The symbols move the states like this.
mb: §>jd, $>dj, +>ht, ^>pf, !>qs, ~>td
md: §>rm, $>fd, +>nf, ^>cn, !>cj, ~>lc
bq: §>jn, $>qs, +>mc, ^>dj, !>gl, ~>fb
hg: §>lc, $>zt, +>ll, ^>dm, !>hc, ~>cp
fd: §>jt, $>fh, +>ml, ^>hg, !>rm, ~>qc
lt: §>fr, $>ls, +>gl, ^>fb, !>lz, ~>bq
dp: §>q37, $>q440, +>q226, ^>fp, !>rd, ~>cl
bd: §>sr, $>gl, +>fr, ^>qs, !>pg, ~>ls
hc: §>nf, $>lc, +>fd, ^>sz, !>cf, ~>ll
td: §>sl, $>rf, +>gn, ^>mm, !>ht, ~>pf
q440: §>ms, $>q352, +>q749, ^>nl, !>q37, ~>cz
dm: §>tg, $>lz, +>pg, ^>ls, !>sz, ~>bd
qc: §>md, $>qr, +>hc, ^>cp, !>ml, ~>hg
q352: §>q186, $>ct, +>dp, ^>mz, !>ms, ~>mg
rl: §>dj, $>gb, +>td, ^>zg, !>mb, ~>qp
fz: §>gp, $>fm, +>jr, ^>md, !>gj, ~>jt
lz: §>cp, $>fr, +>sr, ^>mc, !>tg, ~>gl
gl: §>dm, $>jn, +>pp, ^>jd, !>sr, ~>mc
ml: §>cj, $>md, +>cf, ^>ll, !>fm, ~>hc
mm: §>gb, $>mj, +>qp, ^>rd, !>rl, ~>mp
lb: §>qp, $>mp, +>mj, ^>q186, !>gg, ~>zr
ls: §>pp, $>mc, +>jn, ^>ht, !>fr, ~>qs
mt: §>mj, $>zr, +>mp, ^>dp, !>mm, ~>ms
gg: §>td, $>qp, +>gb, ^>hd, !>zz, ~>mj
jd: §>ls, $>mf, +>bq, ^>zz, !>lt, ~>sl
tg: §>ll, $>cp, +>zt, ^>pp, !>qr, ~>sr
fr: §>cm, $>pp, +>dm, ^>pc, !>cp, ~>jn
sq: §>mz, $>jr, +>gp, ^>cf, !>nl, ~>fm
sl: §>qs, $>mb, +>fb, ^>gb, !>bq, ~>zz
mp: §>sj, $>hd, +>zg, ^>q226, !>qp, ~>rd
pg: §>zt, $>sr, +>cp, ^>jn, !>hg, ~>fr
sj: §>rl, $>mm, +>gg, ^>zr, !>rf, ~>lb
qr: §>fd, $>ll, +>lc, ^>cm, !>md, ~>zt
rm: §>jr, $>jt, +>fm, ^>hc, !>sq, ~>ml
mc: §>bd, $>pc, +>lt, ^>sl, !>pp, ~>jd
cm: §>hg, $>pg, +>tg, ^>gl, !>cn, ~>lz
fb: §>pc, $>ht, +>jd, ^>rf, !>mc, ~>dj
qp: §>rf, $>sj, +>pf, ^>mt, !>td, ~>zg
jn: §>lz, $>lt, +>bd, ^>mf, !>dm, ~>pc
cf: §>fz, $>nf, +>rm, ^>qc, !>tn, ~>fd
tn: §>gj, $>fz, +>sq, ^>ml, !>tl, ~>rm
nl: §>cl, $>mz, +>qb, ^>tn, !>ct, ~>gp
cp: §>cn, $>cm, +>sz, ^>bd, !>ll, ~>dm
cj: §>sq, $>rm, +>fz, ^>fh, !>lm, ~>nf
pc: §>gl, $>bq, +>ls, ^>mb, !>bd, ~>mf
gj: §>qb, $>gp, +>mz, ^>cj, !>mg, ~>jr
lm: §>nl, $>sq, +>gj, ^>jt, !>fp, ~>fz
fm: §>lm, $>cj, +>tn, ^>fd, !>gp, ~>cf
mg: §>q440, $>qb, +>cl, ^>lm, !>dp, ~>mz
nf: §>fm, $>ml, +>jt, ^>qr, !>fz, ~>fh
mf: §>mc, $>fb, +>qs, ^>td, !>ls, ~>mb
q37: §>mp, $>ms, +>zr, ^>ct, !>lb, ~>q749
zg: §>gg, $>lb, +>mm, ^>ms, !>pf, ~>mt
gp: §>fp, $>lm, +>tl, ^>rm, !>qb, ~>tn
rf: §>mb, $>rl, +>zz, ^>mj, !>sl, ~>gg
dj: §>mf, $>gn, +>sl, ^>gg, !>jd, ~>rf
ht: §>bq, $>sl, +>mf, ^>rl, !>pc, ~>gn
q186: §>mt, $>q226, +>q37, ^>cz, !>hd, ~>q440
mz: §>cz, $>tl, +>fp, ^>fz, !>cl, ~>lm
zz: §>ht, $>td, +>dj, ^>sj, !>fb, ~>gb
cn: §>hc, $>hg, +>qr, ^>sr, !>fh, ~>tg
rd: §>lb, $>q37, +>mt, ^>q352, !>zg, ~>q226
gb: §>gn, $>pf, +>rf, ^>lb, !>dj, ~>sj
q749: §>rd, $>dp, +>q186, ^>qb, !>zr, ~>ct
sz: §>qr, $>tg, +>hg, ^>fr, !>qc, ~>pg
qs: §>lt, $>jd, +>pc, ^>gn, !>jn, ~>ht
lc: §>ml, $>qc, +>fh, ^>tg, !>nf, ~>cn
hd: §>mm, $>mt, +>lb, ^>q749, !>sj, ~>q37
gn: §>fb, $>zz, +>mb, ^>qp, !>mf, ~>rl
zt: §>qc, $>sz, +>cn, ^>lz, !>lc, ~>cm
cz: §>dp, $>mg, +>ct, ^>gp, !>q749, ~>nl
pf: §>zz, $>gg, +>rl, ^>mp, !>gn, ~>mm
q226: §>zr, $>q749, +>ms, ^>mg, !>mt, ~>q352
mj: §>pf, $>zg, +>sj, ^>q37, !>gb, ~>hd
zr: §>zg, $>rd, +>hd, ^>q440, !>mj, ~>q186
qb: §>q352, $>fp, +>cz, ^>sq, !>q440, ~>tl
tl: §>mg, $>gj, +>nl, ^>fm, !>cz, ~>sq
ms: §>hd, $>q186, +>rd, ^>cl, !>mp, ~>dp
ct: §>q226, $>cl, +>q440, ^>tl, !>q186, ~>qb
fp: §>ct, $>nl, +>mg, ^>jr, !>q352, ~>gj
pp: §>pg, $>bd, +>lz, ^>bq, !>cm, ~>lt
sr: §>sz, $>dm, +>cm, ^>lt, !>zt, ~>pp
jt: §>tn, $>cf, +>cj, ^>lc, !>jr, ~>md
jr: §>tl, $>tn, +>lm, ^>nf, !>mz, ~>cj
fh: §>cf, $>hc, +>md, ^>zt, !>jt, ~>qr
ll: §>fh, $>cn, +>qc, ^>pg, !>fd, ~>sz
cl: §>q749, $>cz, +>q352, ^>gj, !>q226, ~>fp

The rows follow the links: the fewer symbols apart two states are, the more alike their rows tend to be.

Each row is also shifted at random along 5 hidden directions that mean nothing.

Some states, each with a row of numbers:
hg
[-16  -7  31  -4  -2   3 -21  15 -30  17   3   2  20  20  -5  -8  11   7  16   8 -26 -10  -6   4   4   2   8 -12 -12   1 -18  11  27  -9  12  10 -22  -1  -2   0  -5]
bq
[ 14  -9 -35  10 -22   0   8  14  27  -1   5  12   9 -19 -22  -7  -3 -28   2   2   7  -9   4  -8   0 -12  -9  11  18 -13 -12  21  -4 -12  13  13  -9  -3  -5  -8   1]
pc
[ -4  -6 -30   4 -21   1   4  15   2   6   2  11  11 -17 -24 -14  -6 -19  -6   8  -8 -16   0  -8  -1 -13 -14   7   2 -22 -24   7  12 -10   5   7 -23  -3   0 -13  -9]
dp
[ 29  17  -2  -4  14   1   2 -20   1  -2  -2  -3  -9  -4   1  13  -5  13 -16  -2   4   5   6   2  -3   9   5   3  -7   3  10 -27  -8   2 -15 -18   2   2   3  -1  -4]
dj
[ -1  -8  -8 -13 -17  -2  18  -4   5  -5  -9  -2 -17   0   0  13 -14  -4   3  -4  -3  -8   6 -21  11  12 -20   6  21  -6  11  -1 -15  -1  14  16  25   6   5   3 -10]
nl
[-58   8  45   8  25   4 -28 -11 -30  17   9   4  27  21  -8   8  25  20 -18  12 -24   2   4   9  -7  10  27  -6 -28   6  -7 -24  26  -4 -30 -10 -31   0   7 -14  -3]
ml
[-11   2 -20   1   4  -4   2  11 -10   0 -11   1   3  -7   6 -23  -6  -2   2  -1  11  10  -5  18  -4 -12 -12 -11 -28 -11 -13   0  10   7  -7 -17 -14 -20 -10  17   7]
q749
[-36  22  13 -17  11   6  -5 -15 -18  -1  -8 -10 -18   4   9  11  -8  19 -11   0 -12  -2  -4   2   3   9   9   0 -14   2   7 -30  -2  11  -9 -18   6  12   8  -2 -13]
qs
[-32 -13  -3   3 -21  -4  -1  12  20   5   1  15  15  -4 -22   1   6 -18   6   4  -1  -9  11 -11   2   6  -4   9  16  -5 -12  18   2 -11  11  18 -10  -5   0  -7  -1]
pf
[ -4 -13  53  -7   4  -3  -6  -5  12  -4  -9 -10  -8  16  12  17  21  -6 -11  -2   1   0   4 -18   4  23  17  15  17   6  13  -8  -7  14 -22  14  25   2  20 -16  -5]
jd
[-39 -30  22   6 -13 -12   4   0  15   1   0   8  12  16  -8  12  11 -11  10  -2   6   0  16 -24   5  20  -7   4  31   6  13  25  -7 -14  12  42  19  -5   3  -2   4]
ht
[ 43  -8  -7  -1 -18  -4  11  -7   2   6   8  13   5   0 -20  13  -4  -2  -1   2 -10 -13  12 -23   7  13 -21   7  22  -6   6   4  -5 -18  12  27   2   6   2  -5  -8]
gg
[ 54  15   2  -7  -1  13  -5   1  13  -7   3 -21 -28 -19  12   5   1 -17 -15   0 -10 -19 -20  -5   2 -22  23  17  14  -3  -5 -15 -10  20 -11 -16  10  25  21 -34 -17]
cj
[ 26  16 -21  -3   5  -1   3  -4 -19   1  -4   4   0  -7  -1 -11 -14  15   1  -3   0   7   1  19  -2  -4 -13 -12 -27  -3  -6 -12   8  -1   2 -21 -16  -9 -12  19   1]
q226
[ 38  23  -9  -5   6   0   4 -22  -3   4   0  16   7  -7 -22  16  -6  17 -23   1  -5   5  22  -3  -3  19  -5   6 -14  -3   4 -32   0 -11 -17 -20 -18  -4  -3   1  -6]
hd
[-42  11  20   0   3   4 -10 -13  11   4   8   5   4   3 -12  23  14   7  -8   5  -5  -3  14  -6   2  16  21  13  11  11   4 -13  -6  -7  -6   0   1  11   7 -14  -3]
cl
[ -7   8   0   8  22   2   5 -16  -3  -5   1 -11 -10  -3  13   5   0   8 -18  -3  10  11  -3   4  -8  -6   2   2  -9   6  15 -13  -8   9 -21 -12   6  -1   5  -1   7]
qp
[ -5  -2 -24   9  -4  -1  17 -11  19  -5  -1  13   5 -16 -17   9  -4 -17 -28   2   8  -1  10 -21  -3   6 -19  13   9 -16   2 -11  -7  -6 -24   2  -7  -7   8 -14   3]
fz
[  9  13  14  -6  14   1 -10  -6 -18   6   1  -2   1  12  12   1   2  24  12  -3  -3   9   2  16  -1   6  12 -12 -17  14   3  -6   4   0   8 -13  -1   5 -10  16   4]
ll
[-18 -12  12   8   4   5  -9  11 -33   9   9 -14   4  15  14 -14   3   0  16   3 -17  -8 -22   3   2 -21   1 -15  -4   1  -2  22  17   1  13  15  -3   5  -1   1  -2]
tn
[ 28  28 -13  -8   5   4 -12  -3   1   5   6   9   7 -10 -11  -3  -1  20   7   4  -1   4   7  28  -6  -2  16  -4 -25  12 -16 -15   3  -6   9 -29 -22   5 -17  13   3]
gp
[-21  10 -28  15  17   0   8 -16  -6  -3  22  -2   1  -5   5   1  -9  11   2  -1   6   5  -4   8  -7 -17  -5  -6  -1  11  17   4 -11 -10   8  -4  -1   8 -11   8  15]
hc
[ 53  -8 -44  20   3   0  10  12  15 -10  12  -8  -3 -15  14 -23  -8 -17  12  -4  23   7 -19  14  -9 -38  -7  -7   6   1   4  31  -8   5  11  -2   3  -4 -12   5  18]
sq
[-28  12 -14   6  19   2   5 -17 -24   1  15  -8  -8   5  12   2 -11  21   7  -1  -3   3 -10   8  -2 -14  -9 -12  -5  10  20   1  -1  -7  15  -1   5  11  -8  16   6]
mj
[  7   1  10  11   4  -1  -1 -10  33  -4  12   5   6  -6 -11  19  18 -10 -12   1   8  -1  12 -11  -7   9  19  19  24   7   9   0 -13  -1 -14   6   6   8   6 -21   4]
jn
[  7 -11 -25  -3 -24  -1   5  28  23  -5 -12   4   2 -18  -9 -23  -6 -31   5  -2  12  -4  -5   5  -1 -13  -6   6  -1 -18 -26  15   3   7   5  -1 -11 -14  -4  -5   1]
gn
[-69  14  17 -40 -28   5 -11  21  24  -1 -26  -2 -23 -10  -7   1  -4  -5  10  -3 -11 -15   5   7  11  17  20  15   0  -5 -28 -18  -3  18  14 -24   9  14   7  -7 -23]
lb
[ -7   9   3   9   9   8   6 -20 -25   7  17   2   7   1 -15  19  -4   8 -28   9 -25 -15   0 -25   2  -1  -8   7   4  -7   7 -21   8 -17 -19   9 -15  13  15 -23 -13]
mz
[ -1   3  -7  26  20  -6   2 -17   5   1  19  11  25   2 -11   8  12   7 -11   2  13  14  13   3 -13   0   3  -1  -1  11  15   1  -4 -18 -16   0 -13  -9  -8   0  20]
lm
[ 14  22  -4   6  21   9  -7 -15 -19   0  21 -13  -6   1  11   4   0  20   7   2 -12  -1 -14  13  -2 -21  19  -5  -4  17  10  -1  -1  -4  11 -11  -1  21  -6   1   2]
fr
[ 52 -25  43  -3   3  -4  -3   9 -28   1 -11 -16  -5  28  26  -3   2   1   8   0 -10  -4 -18 -14  12   4  -8 -15   6   0  11  15  10  10   2  29  19  -3  11   4  -6]
tg
[-32 -10 -49  -3 -19  -4  22  15   9 -10  -5  -2 -14 -14  10 -23 -25 -12  29  -9  18   2 -12   6   7 -18 -32  -9  11  -5  -1  31 -10   0  40  10  19  -3 -19  27   5]
cn
[-15 -18  28   7   6   2 -13   5 -43  10   9 -11  11  28  13  -6   8   7  16   7 -23  -6 -18  -5   5  -9  -3 -17  -1   3   3  19  20  -7  12  26  -4   5   3   1  -4]

In each set, the symbols that take the first to the second take the third to the fourth, perhaps in another order. Give the fourth.
Answers are names.
A [ 22  -7 -14   3  -3   0  19  -9  14  -9  -6  -3 -15 -12   2   9  -8 -16 -21  -4   8  -3   2 -23   2  -1 -18  12  18 -13  12  -7 -14   2 -18   8  16  -1  14 -10  -2]
B [-15  -3   9  -2  -5  -2   0  -2  18   2  -9  13   6  -6 -18   9   7 -10 -26   3   3   1  18 -15  -2  19   2  14   1 -11  -6 -19   0   2 -30  -4  -9  -9  11 -16  -6]
C [ 21   4  10  -7  -9   4 -19  20 -15  13   6   2  15   3  -9 -12   5   3  20   9 -19 -12  -8  14   3  -6  15  -6 -13   2 -27  10  19  -5  22  -3 -23   9  -7   0  -9]
D sz

A [  5  12   0   7   0  -1  -2 -19  20   4  12  20  16  -1 -25  24  11   7 -12   3   2   2  26 -10  -3  20  10  16   9  10   6 -13  -9 -19  -7  -1  -6   4  -1  -9   4]
B [ -2   3 -19 -19 -34  -9   6  11  62  -4 -13  26   7 -20 -35   4  -1 -14   9  -5  22   2  33   2   1  26   2  20  17   0 -17   1 -19  -6  21  -8   0  -6 -11   5   3]
C [-12 -13  -2  11   8  -3  -1  14  -8  -2  -2  -8   7   5  15 -19   3  -6   9  -1  11   8 -11  11  -7 -16  -6 -13 -10  -3  -2  15   8   4  -2   3  -3 -13  -7   9  11]
D mz

A [-32 -17  27 -12 -24  -8  -5   7  37   2  -7  16   8  10 -15  13  14  -8  15  -4   9   1  27  -9   4  32  13  14  26  10  -2  12 -14  -5  17  18  15  -2  -2  -1   3]
B [ 34  10   6 -22 -14   6   2  -3 -21   4 -11  -5 -15  -2  -5   9 -12   3 -11   5 -29 -21  -3 -20  11   6  -8   6  -1 -16 -10 -22   5   3   4   2  -1  16  16 -11 -28]
C [-45   8 -12  -1   1  -6  13 -23  15   0   5  20  10  -5 -25  20  -2   8 -13   1   6   7  25 -13  -3  23  -9   8  10   3  15 -13 -12 -18  -7   4  -2  -3  -3   2   7]
D q186

A [-44  16  10  -4  -3   5 -14  -5  26   6   7   9   7  -9 -19  16  15   1  -8   4  -5  -5  15   2  -6  12  29  17   7  10  -9 -14  -4  -5  -6 -14  -8  12   7 -20  -6]
B [-32   4  -2   6   0   3   2 -10  21  -8   8  -4  -9 -11   1  12   2  -9 -11  -1   2  -9  -2 -10  -1  -4   9  13  20   3   8  -3 -13   6 -10  -1   9  11  10 -19  -2]
C [-66   1 -33   3  17  -6  31 -21  -8 -15  -6  -9 -26  -9  20   2 -25   5 -16 -11  18  13  -4  -8  -1  -6 -34  -6  -1  -9  29  -9 -19   8 -14  -5  23  -7   0  19  10]
D q749

A [ 27  17   1  15  22   6 -13  -9   9  -2  15  -8  -1 -11   9   2  12   4  -9   0   5   4 -10  17 -11 -17  32   6  -8  16   0 -11  -2   8 -18 -23  -7   9   1 -16   8]
B [ 29  15 -24   3  13  -2  14 -18   9  -7  -1   8  -2 -10  -6   9  -7   9 -21  -5  14  13  12   3  -8   9 -12   2 -10  -3  11 -24 -11  -2 -20 -17  -4  -8  -3   8   6]
C [-69   7  15  -7   2  12  -5  -3 -13   1   0 -13 -17  -3   7   7   1  -3 -17   5 -21 -18 -13 -15   4  -6  12  10   4  -9  -1 -16   3  12 -16  -4   3  18  21 -26 -16]
D rl

A [-11   2 -12  16  21  -3  13 -17  12 -10   7  -5  -6  -5  16   5   1   1 -14  -6  20  14  -2   4  -9  -5  -3  -1  -1   7  23  -5 -15   7 -20  -7  13  -9   2   5  15]
B [ -5  17   6 -11  11   4   2 -18  -1  -7   2 -12 -22  -1  12  16  -5  16  -5  -4  -4   0  -2  -2   1   6   8   5   8  11  17 -22 -13   7   0 -12  21  18   8  -1  -5]
C [-20   4 -11  -7   8  -2   4   3 -19  -2 -13  -8  -8   2  15 -16 -16  11   6  -4   8   9 -10  18  -1  -8 -13 -16 -23  -4  -1  -2   5   9   1 -13   1 -12  -8  24   3]
D lm

A [-26  20 -25  12  18   9   3 -17 -32   4  23 -10  -6  -5   8   0 -17  17  -2   3 -11  -3 -17   5  -3 -27  -5  -9  -8   4  12  -7   1  -6   4  -8  -8  16  -7   2   1]
B [  8  17 -37  15  17   3  15 -16   0  -8   7  -6 -11 -19   3  -2 -11   1 -22  -2  13   5  -9   7 -11 -21  -9   2 -11  -5   9 -15  -8   4 -20 -22  -8  -1  -2   0   9]
C [ 24   3  27 -24  -8   4  -2   1 -11   0 -11 -12 -18   5   6  11  -3   4  -4   2 -22 -17  -5 -16  12  15   4   7   6  -5  -3 -17  -1   8   1   2  13  16  18 -13 -24]
D jd

A [ 21  24 -55   6   6   1  12 -12   3  -3  15   6  -3 -20  -7  -7 -19  13   5  -4  12   8  -2  21  -7 -17  -9  -5  -9   7   5  -2  -8 -12  18 -18  -9   3 -22  21  12]
B [-26  16   5  12  24  11 -11 -16 -19   3  19 -14  -2   3  13   3   7  13  -6   5  -9   0 -13   8  -7 -20  20  -5  -8  11   6  -7   3   2  -8 -10  -9  13   3 -10   1]
C [-34  20 -30  -1  13   8  13  -9  -8 -11  -3 -15 -28 -21  19  -6 -18   3 -18  -2   5   0 -17   9  -3 -21  -8  -3 -15  -8   7 -22  -9  16 -14 -28   5   6   3   2  -3]
D q186

A [-23  13  16  -9  13   1  -5 -10  21  -9  -7 -14 -22  -1  21   9   6   7  -1  -9  15  11  -4  15  -4   7  23   4   0  17  12 -14 -19  23  -7 -22  28   8   4   2   2]
B [-36  16 -44  16  13   4  10 -13   5  -4  17   1  -2 -17   0  -6 -10   1  -5  -1  13   5  -5  10 -11 -24  -7  -1  -3   3   8   0  -9  -7   2 -15  -7   4 -12   5  12]
C [ 28 -13  11  16  14  -5  -6   7 -26  10  -1   3  24  14  -1 -12   7   3  -5   4  -3   8  -4   6  -5  -4  -8 -16 -21  -4  -5   5  22  -4 -19   6 -22 -21  -4   8   8]
D sz

A [ 17 -10  -7  13   7  -7  -4  14   7  -3  -3  -1  11   0   7 -18   5  -7   7  -5  18  15  -1  18  -8 -11   2  -9 -13   1  -6  16   3   5  -6  -2  -7 -18 -11  12  14]
B [-36 -22  29 -12 -16  -5 -11  28   5   1 -21  -4   1  10   8 -14  13 -16  11  -1   0   0  -8   3   5   3   8  -3  -3  -8 -21  11  12  18  -1   7   7 -10   6  -3  -6]
C [ -6 -17   4   2 -16  -1  -7  22  18  -2  -5  -3   2  -5  -1 -13   8 -25   9   0   1  -7  -8  -3   2 -12   4   7  12  -5 -15  19   4   9   5  11   5   1   2 -14  -3]
D sj

A [ -4  13  -2  17  18   1  -9 -13  -3   8  15  10  21   1 -13   7  11  16  -5   5   2  10   9  11 -10  -2  14   0 -11  14   4  -7   3 -14  -8  -8 -21  -1 -10   3  13]
B [-28 -17  21   6   7  -8 -11  12  -7   7 -13  11  25  16  -1 -15  16   2   3   0  13  18   9  12  -6  10  -1 -14 -25  -2 -10   5  17   3 -17  -4 -18 -28  -9  15  12]
C [ 29 -22   4  -2 -15  -7   3  17   3   2 -15  10  12   4  -7 -14   0 -14   3   0   5   6   6  -5   2  10 -16  -4  -5 -12 -11  13   9   1  -4  14  -5 -22  -3  10   2]
D sl

A [ -4 -30  37  -6  -5 -11  -2  10 -10   5 -12   7  16  32   3  -1   8   7  21  -1   2  10  13  -5   5  29  -9 -15   4   7   7  22  10  -7  13  29  12 -16  -8  21   4]
B [ 18 -14   6  -6 -10  -5   0  12 -14   5  -6   5   8  13   1  -7  -4   4  19   0  -2   1   3  -1   8   8 -14 -10   0  -1  -2  17   9  -9  23  16   1  -6  -7  17   1]
C [-46  20   6 -21   3   6 -13  13 -20   1 -18 -12 -14  -3  15 -17  -8  15   9  -2  -7   1 -13  31   1  -7   8 -15 -36  -1 -19 -17  12  19   5 -35  -7   3  -6  14  -6]
D cj

A [ -6  -5  -2 -19 -16   7  -3  25 -19  -1 -22 -14 -16  -5  13 -22 -16  -8   9  -1 -13 -11 -20   4   9 -15  -9  -7 -14 -19 -21   3  13  18   7  -8   1   0   4   1 -18]
B [ -8 -11 -18  15   0   0   1  12 -12   3   6  -3  12   2   5 -19  -3  -7  11   2   3   3 -13   6  -3 -19 -11 -13  -6  -3  -3  21  10  -4   5  10  -9  -9  -8   8  10]
C [ -8   6 -37   6  -2   4  18  -9   7  -8   5   4  -7 -21 -10   4 -12 -14 -30   2   0  -6  -3 -21  -1 -11 -19  15   8 -18   6 -11  -8  -4 -22  -1  -8   0   9 -19  -5]
D fb

A [ 35  10  -4  -2  -9   7  -2   1  32  -5  -1  -2 -11 -22 -10   6   6 -17 -16   2   3  -9   0  -4  -3  -4  18  22   8  -5 -11 -15 -12  12 -18 -17   1  11  13 -25  -6]
B [  0  12 -14   1  -9   3   2   1  31  -3  -3   8  -2 -24 -21   5   3 -21 -22   2   5  -8   8  -5  -4   0   8  22   2 -12 -15 -17  -7   3 -20 -18 -12  -1   7 -23  -4]
C [  5  -3 -19 -10 -23   2   1  29  -1  -1 -16   1  -7 -17  -3 -25 -12 -18   4   0  -4  -9 -11   5   4 -15 -12  -1 -13 -22 -30   3  13  12   3 -10 -14  -7   1   0 -10]
D gl

A [ -8  11   5   4  10   6   5 -20 -11   1  14  -7 -12   3   5  23  -1  12  -9   1 -15 -10  -3 -18   2   2   5   6  16   7  20 -11  -9  -7   1   6  11  23  10 -15  -6]
B [-23  11 -14  14  18   1   4 -11   9  -8   5  -5  -3 -11   8   0   3   3 -13  -4  18  12  -3   7 -12 -10   6  -1  -7   5  11  -7  -9   7 -20 -15  -2  -6   0  -1  14]
C [-41   9 -11  14  22   6   2  -9  -1 -10  13 -23 -18  -7  26  -4   0   2  -3  -3   8   5 -19   9  -7 -27  12  -2   2  13  18   0 -12  13  -8 -12  13  12   2  -6   8]
D jt

A [-34 -11   8  -3  -4  -4  14  -8   2  -3 -12   4  -1   2  -6   9  -4  -7 -25  -1   1  -2   7 -24   2  18 -19   8   5 -16   8 -14  -3   3 -27   8   6 -11  15  -7  -8]
B [-17   4 -15 -14 -26   3   3   7  10   2  -3  16   1 -12 -26   2  -7  -6   1   3 -11 -16  13 -11   7   9 -10  10   9 -12 -19  -3   0 -11  15   5  -9   7   0  -8 -14]
C [-10   8   2 -16 -13   3   0   7  26 -10 -18  -2 -17 -16  -4   1  -2 -14 -13  -4   4  -5   4  -2   3   5  10  18   3  -9 -11 -19  -9  20 -13 -16   6   4  12 -14 -10]
D fb

